Where the symbols take the objects:
δ: sq->tq, ql->ct, md->sl, td->qq, zs->zz, hl->tj, gq->sz, pf->cl, dt->jg, qt->hg, qc->zr, mc->hq, jz->qc, jr->mb, gd->fp, pq->th, hp->hh, sn->td, cr->qg, cl->md, pr->zs, nm->gh, th->pn, bl->pf, gb->gq, fl->cj, qz->cg, cg->pc, hh->pq, hn->ff, jt->dn, bm->qz, zj->sq, tp->hl, nq->sn, tq->fl, jg->bm, bt->pr, hq->nq, tj->mc, ct->ch, qg->hn, fh->tn, bh->nm, jh->gd, cj->lz, qp->fh, ff->cc, lz->dt, bn->bl, fz->bt, tn->mt, hg->tp, pn->fz, sl->gb, pc->bh, qq->jt, fp->qp, cc->qt, ch->jz, gh->cr, zr->zj, dn->jr, mb->hp, zz->jh, mt->bn, sz->ql
σ: sq->lz, ql->qc, md->sz, td->jr, zs->fp, hl->nq, gq->ch, pf->gb, dt->cg, qt->tj, qc->tq, mc->td, jz->sq, jr->pq, gd->tn, pq->bt, hp->pn, sn->dn, cr->cc, cl->gq, pr->gd, nm->hn, th->pr, bl->sl, gb->ct, fl->jg, qz->nm, cg->gh, hh->fz, hn->hg, jt->hp, bm->bh, zj->cj, tp->hq, nq->jt, tq->dt, jg->pc, bt->jh, hq->qq, tj->sn, ct->zr, qg->qt, fh->bl, bh->qg, jh->fh, cj->bm, qp->bn, ff->tp, lz->qz, bn->md, fz->zz, tn->pf, hg->mc, pn->zs, sl->ql, pc->cr, qq->mb, fp->mt, cc->hl, ch->zj, gh->ff, zr->fl, dn->hh, mb->th, zz->qp, mt->cl, sz->jz
ζ: sq->jz, ql->sl, md->bn, td->mc, zs->pn, hl->cc, gq->cl, pf->tn, dt->tq, qt->qg, qc->ql, mc->hg, jz->sz, jr->td, gd->pr, pq->jr, hp->jt, sn->tj, cr->pc, cl->mt, pr->th, nm->qz, th->mb, bl->fh, gb->pf, fl->zr, qz->lz, cg->dt, hh->dn, hn->nm, jt->nq, bm->cj, zj->ch, tp->ff, nq->hl, tq->qc, jg->fl, bt->pq, hq->tp, tj->qt, ct->gb, qg->bh, fh->jh, bh->bm, jh->bt, cj->zj, qp->zz, ff->gh, lz->sq, bn->qp, fz->hh, tn->gd, hg->hn, pn->hp, sl->bl, pc->jg, qq->hq, fp->zs, cc->cr, ch->gq, gh->cg, zr->ct, dn->sn, mb->qq, zz->fz, mt->fp, sz->md
κ: sq->hp, ql->sn, md->hl, td->ch, zs->cg, hl->sl, gq->hq, pf->hg, dt->fz, qt->pf, qc->dn, mc->gq, jz->jt, jr->zj, gd->nm, pq->cj, hp->tq, sn->ct, cr->fh, cl->tp, pr->qz, nm->fp, th->lz, bl->qt, gb->mc, fl->pq, qz->zs, cg->zz, hh->fl, hn->mt, jt->qc, bm->pr, zj->mb, tp->md, nq->ql, tq->hh, jg->bt, bt->bm, hq->sz, tj->gb, ct->td, qg->tn, fh->qg, bh->gd, jh->bh, cj->th, qp->cr, ff->bn, lz->pn, bn->cc, fz->jg, tn->hn, hg->cl, pn->dt, sl->tj, pc->jh, qq->jz, fp->gh, cc->bl, ch->qq, gh->qp, zr->jr, dn->zr, mb->sq, zz->pc, mt->ff, sz->nq
τ: sq->jr, ql->hq, md->hg, td->ql, zs->bm, hl->cl, gq->tj, pf->cc, dt->th, qt->bn, qc->qq, mc->sl, jz->td, jr->qc, gd->pc, pq->tq, hp->zj, sn->sz, cr->fp, cl->qt, pr->jg, nm->jh, th->fl, bl->ff, gb->hl, fl->hp, qz->bt, cg->pr, hh->sq, hn->fh, jt->ch, bm->fz, zj->dn, tp->pf, nq->gq, tq->mb, jg->pn, bt->dt, hq->gb, tj->md, ct->nq, qg->qp, fh->gh, bh->zz, jh->cg, cj->hh, qp->nm, ff->tn, lz->pq, bn->hn, fz->lz, tn->cr, hg->bl, pn->cj, sl->tp, pc->zs, qq->ct, fp->bh, cc->mt, ch->sn, gh->gd, zr->jt, dn->jz, mb->zr, zz->qz, mt->qg, sz->mc

The rows follow the links: the fewer symbols apart two objects are, the more alike their rows tend to be.

Each row is also shifted at random along 10 hidden directions that mean nothing.

Rows with their objects:
[-36,1,1,6,-1,-4,-6,-9,0,23,1,-2,15,21,-14,7,-7,2,-9,-7,3,16,18,3,-10,11,26,-2,-8,-3,2,9,5,-13,-22,-2,12,12,12,8,-1,-1,5,8,-17,15,-10,-2,4,3,-5,-31,10,12,1,18,-4,1,-23,17,-13,7,-4,1,-1,-6]: jr
[15,7,-14,-11,-5,12,6,20,27,20,10,-7,0,-6,-22,12,-7,8,2,9,5,-5,8,9,-12,-20,-5,-19,-2,19,-12,12,-16,4,-13,11,12,-9,-4,-4,13,10,3,-6,-22,21,-6,-5,0,4,6,-10,3,16,-4,19,-20,-43,-1,-4,8,19,7,-1,0,1]: gd
[33,3,-3,-7,0,-3,-4,-3,11,3,-4,-5,-14,-6,-4,-15,8,2,11,7,-4,-9,13,-12,-8,0,-7,9,-2,-8,11,-7,-8,-17,0,11,-18,-19,-10,-12,1,5,-3,4,0,12,-12,0,10,2,0,3,7,10,-16,-5,18,16,-16,-5,2,-9,-3,-12,10,8]: gb
[31,6,7,-11,-2,6,0,20,8,8,-10,29,2,16,-11,19,-1,17,8,12,-9,-21,19,16,16,4,2,25,-8,5,6,-8,9,2,-15,13,-7,17,9,5,23,32,22,-4,-4,5,21,-16,0,-11,6,-15,-2,4,-2,0,-2,-6,6,9,-3,6,-7,6,-2,-11]: pn
[-27,1,9,14,-11,-4,7,-9,-33,-14,7,0,11,4,11,13,6,1,0,13,10,28,-1,-1,11,15,-11,-36,-6,14,-9,3,-8,-3,2,-2,-7,25,-5,9,2,-4,-2,13,2,-40,9,-1,-6,23,13,6,9,-10,-7,2,3,-28,6,-6,7,4,-7,-17,-9,-20]: ff
[-4,-3,-21,-8,-2,-3,-2,-6,5,27,3,-2,16,1,-3,-10,-7,-16,-8,-13,-6,0,-11,-13,-13,1,27,-23,8,7,6,24,-3,5,-1,-12,-13,4,16,-1,-27,-9,-1,-5,-4,5,-10,11,-18,10,-2,6,-3,-7,20,-6,-20,-12,10,2,-9,-3,7,12,-14,-17]: mb
[-7,-13,-10,-5,7,-4,-15,-6,25,-2,-13,-18,-8,-10,-13,-7,11,2,0,13,-1,-6,5,-21,-21,-9,6,19,14,-11,10,10,-6,12,11,-15,-25,-4,-20,4,-6,-6,-9,7,-5,27,-2,12,-9,11,5,4,6,7,5,-9,-2,1,-5,8,-6,-7,2,-6,4,15]: sn
[10,11,-9,5,4,7,-4,-5,6,20,10,-10,5,-7,-10,-11,0,-13,7,7,-7,1,8,-16,-11,10,25,-21,-4,-9,2,9,-2,-12,3,0,-13,2,-2,-4,-10,-5,-2,4,3,4,-15,12,0,9,-2,-7,7,-6,-1,5,-5,-8,-6,5,-20,4,1,-7,1,-19]: qc
[22,-14,7,-6,5,-7,-12,2,10,1,16,-6,14,2,-15,-4,3,-3,9,2,0,13,2,-7,-3,-6,3,-3,17,-10,8,9,-9,10,0,9,-18,2,-10,13,-1,-6,1,11,-5,18,-6,0,1,3,5,4,1,0,7,-17,10,-3,-4,10,-8,-5,8,-6,-4,-6]: ql
[-11,0,1,14,0,3,6,-4,-14,-14,13,-10,2,-7,6,1,5,1,-6,7,19,12,4,1,-1,10,-15,-19,2,-1,-16,-5,-5,5,5,-3,-1,7,-12,1,4,-5,-11,5,9,-20,-2,3,2,10,-1,6,0,-4,-5,8,0,-9,0,-5,8,10,5,-1,1,-10]: tn
[48,-6,14,23,7,2,3,-11,-16,-12,19,-14,2,-2,2,-10,6,-6,-1,-20,5,29,-5,11,-21,4,-10,0,-3,-27,10,-25,-4,-28,-16,-5,36,5,2,-10,3,-10,-2,4,4,4,5,7,24,-17,-25,-11,8,8,-6,8,-1,29,-31,8,-4,-6,-3,-7,-12,-4]: hl
[-12,-4,20,4,5,-3,2,2,-28,-5,14,-6,16,20,5,0,0,-19,0,-28,11,26,-11,14,-6,-2,-3,6,-20,-23,-5,-20,24,-1,-23,-8,22,-1,30,-3,3,-19,15,-9,3,0,-13,-15,7,-12,-19,-16,-14,14,3,12,13,38,-28,-2,6,-13,6,19,-6,-4]: bm
[19,3,8,6,-2,1,10,-8,-17,-13,2,7,0,-4,13,4,-7,5,-7,-2,17,0,5,5,-2,12,-10,2,-5,-7,-10,-21,-1,-11,-7,1,-1,-3,-8,-3,2,6,1,-5,7,-15,8,-2,7,2,-2,4,1,1,-11,-2,0,11,-11,-8,6,9,7,3,-4,-7]: hn
[6,-3,9,4,-3,2,0,1,-15,-6,-13,-3,-1,0,4,7,1,-11,1,1,-13,8,-20,-3,-13,-4,10,14,-30,-13,4,-13,20,-3,5,-31,0,20,21,-5,1,-8,21,-16,-4,-2,17,-2,-20,0,-2,-9,-7,5,5,2,-11,11,-2,-4,0,-11,-11,5,-18,-8]: fz
[-28,-4,15,-16,2,-7,-8,4,-1,-11,-3,17,11,21,15,-12,24,-20,-4,5,10,10,4,-11,18,18,-4,1,1,-10,0,21,21,25,-10,11,-10,4,-9,7,14,-10,-3,14,20,-24,-5,-24,6,23,6,-1,-26,0,9,5,14,10,-12,-8,6,-18,-12,3,21,7]: fl
[34,4,4,8,-8,0,10,2,-10,9,8,14,2,13,-4,14,-14,21,-3,-7,12,3,21,26,18,6,-12,-9,1,15,-3,-10,-14,-23,-20,25,21,1,6,2,14,15,7,3,-15,-6,-7,-11,20,-12,-1,-16,11,8,-15,6,12,-9,-8,1,5,17,3,-4,1,-6]: bn
[24,-13,-9,1,-9,-8,6,-1,-17,1,2,18,10,12,-1,11,-7,11,3,-15,4,1,-4,19,28,-9,-19,-24,23,39,10,11,-21,2,-4,10,5,8,7,9,-7,2,0,7,-7,-18,2,0,-2,-7,6,15,4,-19,12,-23,5,-28,26,1,8,-4,11,-2,-13,-7]: hg
[5,-12,-14,6,3,-3,-6,-11,20,-12,-21,-14,-27,-17,-3,-10,17,17,-10,10,4,-10,7,-10,-25,-5,-12,30,10,-7,11,-7,-8,-4,9,-19,-4,-5,-21,-12,-1,8,-17,4,-1,18,15,14,-2,-1,-7,6,9,14,-8,-1,-10,12,-7,5,9,-7,-8,-9,2,25]: md
[24,-7,-13,-1,4,8,1,8,11,-2,-26,27,-5,4,8,1,4,-9,-10,-6,-16,-19,-23,7,18,-6,7,6,16,20,11,23,1,16,6,-8,31,11,-3,1,0,-7,1,-1,7,-16,25,6,-4,-3,4,3,-18,-26,31,-6,-29,-26,28,1,-6,-1,-12,2,2,16]: tq
[-42,5,-18,8,1,8,-8,-9,1,3,-34,4,-9,10,-4,11,16,-11,3,7,-7,-7,8,-9,4,-3,8,-14,4,23,8,23,1,-1,-8,-13,11,3,-16,3,-4,-21,-1,17,4,-14,1,14,-3,22,12,-16,8,-23,11,11,-14,-35,-3,5,-10,-2,-9,-20,15,18]: jz
[-16,-6,25,3,-6,-10,-7,-6,-18,-25,-15,9,-5,12,16,3,10,-6,13,7,-11,17,-6,-5,24,2,-11,6,-8,0,10,1,4,-10,2,10,11,1,-12,8,11,-19,5,19,0,-21,3,-12,12,9,16,-6,-2,-7,-8,-8,29,9,-9,-5,1,-17,-23,-29,13,25]: mc
[-41,5,-5,-4,-2,0,-8,-10,13,13,-10,1,8,1,-6,8,-1,0,-8,12,-8,6,7,-14,-20,9,27,0,-2,-3,3,15,-2,-5,-10,-6,-7,11,-13,6,-7,7,0,8,-10,11,18,11,-5,20,8,-11,14,3,2,9,-22,-15,-10,13,-12,8,-12,-10,-5,-2]: dn
[-16,-4,-9,14,1,4,4,3,1,-7,8,-14,-7,-6,-10,7,2,14,-5,7,19,-1,11,8,3,-5,-14,-7,9,10,-16,-3,-6,16,12,-6,-1,4,-4,5,7,0,-10,-1,-2,-3,-15,2,-5,0,2,0,1,3,-1,8,2,-20,12,1,6,17,15,9,7,-1]: cr
[-15,23,-7,-8,2,12,8,13,15,12,28,-6,8,-15,-16,10,-5,14,6,6,2,-12,21,11,-19,-2,-3,-6,2,-2,-14,-14,-4,4,-9,16,-17,-6,2,-9,0,38,-3,-8,11,20,11,7,3,-14,-10,12,17,6,-12,15,-16,-7,6,11,-1,19,18,15,-11,-29]: zz
[-34,-4,-2,-4,-5,-19,2,-16,-13,-3,12,1,4,1,10,-10,-8,11,-5,-22,6,-1,1,5,10,4,-14,-3,23,10,4,-5,-9,-2,2,13,-11,-16,8,0,-24,11,-19,4,7,-4,-8,4,6,-14,-8,27,10,-4,-6,-17,19,26,10,3,10,-10,13,10,-5,2]: tp
[-19,9,13,-3,-4,5,5,17,18,-12,-5,3,-19,-16,4,9,-9,15,4,22,-11,-13,-9,6,14,-10,-9,18,-9,4,-15,-2,2,7,21,12,22,-8,-12,2,21,10,-2,-7,-8,6,9,-10,3,-9,13,-2,-7,8,-11,10,0,-13,17,-7,4,17,-14,-11,16,26]: bh

From each start, follow one symbol. Which object do you reach?
Answers are names.
---
[22,7,11,-13,-1,4,-2,15,16,11,23,7,17,4,-9,-1,6,2,0,11,-3,8,11,4,-14,14,9,3,-8,-20,1,1,4,2,-17,15,-9,16,3,-2,17,29,10,-2,1,14,20,-13,5,-4,-7,-8,-2,19,-3,14,-11,0,-10,10,-2,4,-11,6,-9,-26]
τ: pq
---
[-5,7,4,-4,-5,-4,0,9,-23,12,20,-4,19,11,-4,-4,3,-14,17,0,-5,13,2,-5,12,10,6,-28,-19,-2,-2,1,15,7,3,4,-36,13,32,0,-4,-2,13,-5,8,-15,-26,-14,-16,6,-1,5,-6,-2,-1,-3,20,3,8,-7,1,-14,5,12,-7,-38]
κ: fz
---
[-22,-1,9,-9,-4,-14,-7,-6,6,1,-9,10,-3,12,2,3,-9,9,6,-5,-12,0,2,3,17,-7,-2,16,5,8,11,5,-5,-12,-7,21,14,-15,-3,7,-1,1,0,9,-16,13,-2,-6,15,-9,9,-5,7,4,-8,-7,21,9,-5,5,0,-5,-10,-16,9,28]
κ: sz
---
[-9,-5,8,39,14,9,-11,-10,-19,-17,-33,-10,-22,18,-7,10,21,-6,7,0,6,5,19,3,10,1,2,23,-16,-14,9,-14,22,-15,-4,-24,32,9,-4,2,18,-39,9,14,5,-10,-23,4,14,-1,-3,-47,5,-11,-1,18,19,15,-32,11,-17,-4,-8,-15,29,30]
κ: qq
---
[28,4,10,8,-2,2,6,1,-7,-13,18,-4,-2,-11,5,-5,1,14,1,21,16,2,15,-4,9,19,-12,-7,-1,-11,-13,-14,-5,1,14,11,-24,4,-14,1,11,15,-6,2,10,-16,-5,-5,3,6,4,10,-1,3,-17,-4,15,2,4,-8,3,12,5,-2,6,-18]
ζ: fp
---
[-39,-11,11,-7,0,-6,-9,5,-8,-9,-26,-4,-9,23,5,3,18,-12,-2,-4,10,12,2,-3,3,-7,-8,25,-24,-7,-1,1,31,12,-13,-18,7,-3,13,3,19,-24,14,-3,-6,0,-20,-26,-4,11,1,-23,-21,22,1,17,18,22,-27,-13,19,-23,-7,8,17,30]
τ: dt
---
[25,-17,-10,-1,-9,-6,1,-10,-10,4,-31,2,-11,13,2,9,-1,6,-9,-4,11,4,5,0,-5,-9,-9,4,-8,17,9,0,-7,-17,-14,-18,3,0,1,-2,2,-12,10,-1,-26,-3,-4,-7,-8,15,8,-14,3,15,-3,-4,0,-9,-16,-13,17,-10,-1,-7,-6,16]
σ: tj
---
[24,-21,-1,1,-2,-8,-5,-1,5,-10,2,-6,-3,2,-2,-11,13,7,-5,0,12,13,2,1,4,-3,-19,-1,15,4,6,8,-13,8,3,0,0,2,-11,3,8,-6,-11,10,-7,1,-8,-6,3,4,1,4,-5,10,2,-9,12,-1,-3,-3,13,-11,-1,-6,5,11]
σ: gq
---
[-17,-6,-11,11,-3,6,6,5,2,-7,-9,-14,-12,-14,-3,12,-6,7,-8,6,0,0,-19,3,-5,-20,-5,-10,-1,19,-11,5,-8,11,18,-24,22,6,-3,3,1,-14,-4,-7,-16,-2,4,9,-16,4,9,-2,-1,-3,9,6,-21,-33,20,-7,5,13,1,-3,-3,14]
κ: qp
---
[13,-11,-5,11,-8,-14,6,-5,-23,-2,12,-5,-1,-3,11,-14,-9,-3,6,-11,-3,9,-22,2,32,-2,-14,-35,9,25,2,10,-13,1,28,5,0,0,16,3,-14,-18,-11,1,-3,-27,-28,-1,-8,-4,3,22,-7,-15,5,-24,24,-7,32,-14,6,-10,5,-3,-1,-4]
δ: cl
---
[-11,-6,0,-8,-6,-11,-6,-3,-4,7,10,3,20,12,-13,9,0,0,15,1,-6,14,5,-2,7,-6,1,-21,14,17,10,16,-16,4,-7,14,-21,8,-4,15,-9,0,5,16,-9,2,1,2,-3,7,14,7,13,-11,4,-19,10,-23,6,9,-5,-6,5,-12,-13,-14]
τ: mc
---
[53,12,-4,-1,3,13,1,17,12,10,8,5,-4,-7,-7,-10,6,-3,9,15,-12,-15,4,-3,-1,11,9,1,-12,-11,2,-2,7,0,10,3,-12,11,8,-14,11,16,6,-9,12,2,3,-4,-3,-7,-8,-2,-7,0,0,3,-8,0,10,0,-8,2,-9,6,1,-24]
δ: pn
---
[22,-12,12,29,7,4,5,-7,-25,-31,10,-30,-4,-22,15,-12,8,-20,-6,8,14,28,-27,-11,-14,3,-8,-15,-15,-28,-15,-16,6,5,28,-34,8,14,-5,-2,2,-37,-4,-8,11,-23,-8,7,-11,12,-4,3,-15,-4,4,1,-2,9,-3,-15,3,1,0,-2,-4,-6]
δ: tn
---
[23,17,-18,-11,7,17,6,18,17,9,4,-4,-11,-17,-12,-1,2,4,11,6,3,-36,16,1,-10,-9,-8,3,0,2,-9,-14,3,8,3,4,-27,-21,2,-18,-1,22,1,-17,15,15,-6,5,-5,-10,-8,14,2,-1,-8,6,-6,-3,10,-6,4,8,21,18,2,-12]
ζ: dt
---
[-4,17,15,-15,0,5,7,14,11,-2,19,8,6,-6,2,7,-11,7,5,5,3,-9,8,8,-4,0,-6,13,-5,-12,-15,-17,5,2,-11,25,-3,-15,-5,-3,11,28,5,-9,7,12,12,-11,12,-11,-2,7,1,11,-16,8,0,13,-6,0,3,15,7,7,0,-7]
κ: jh
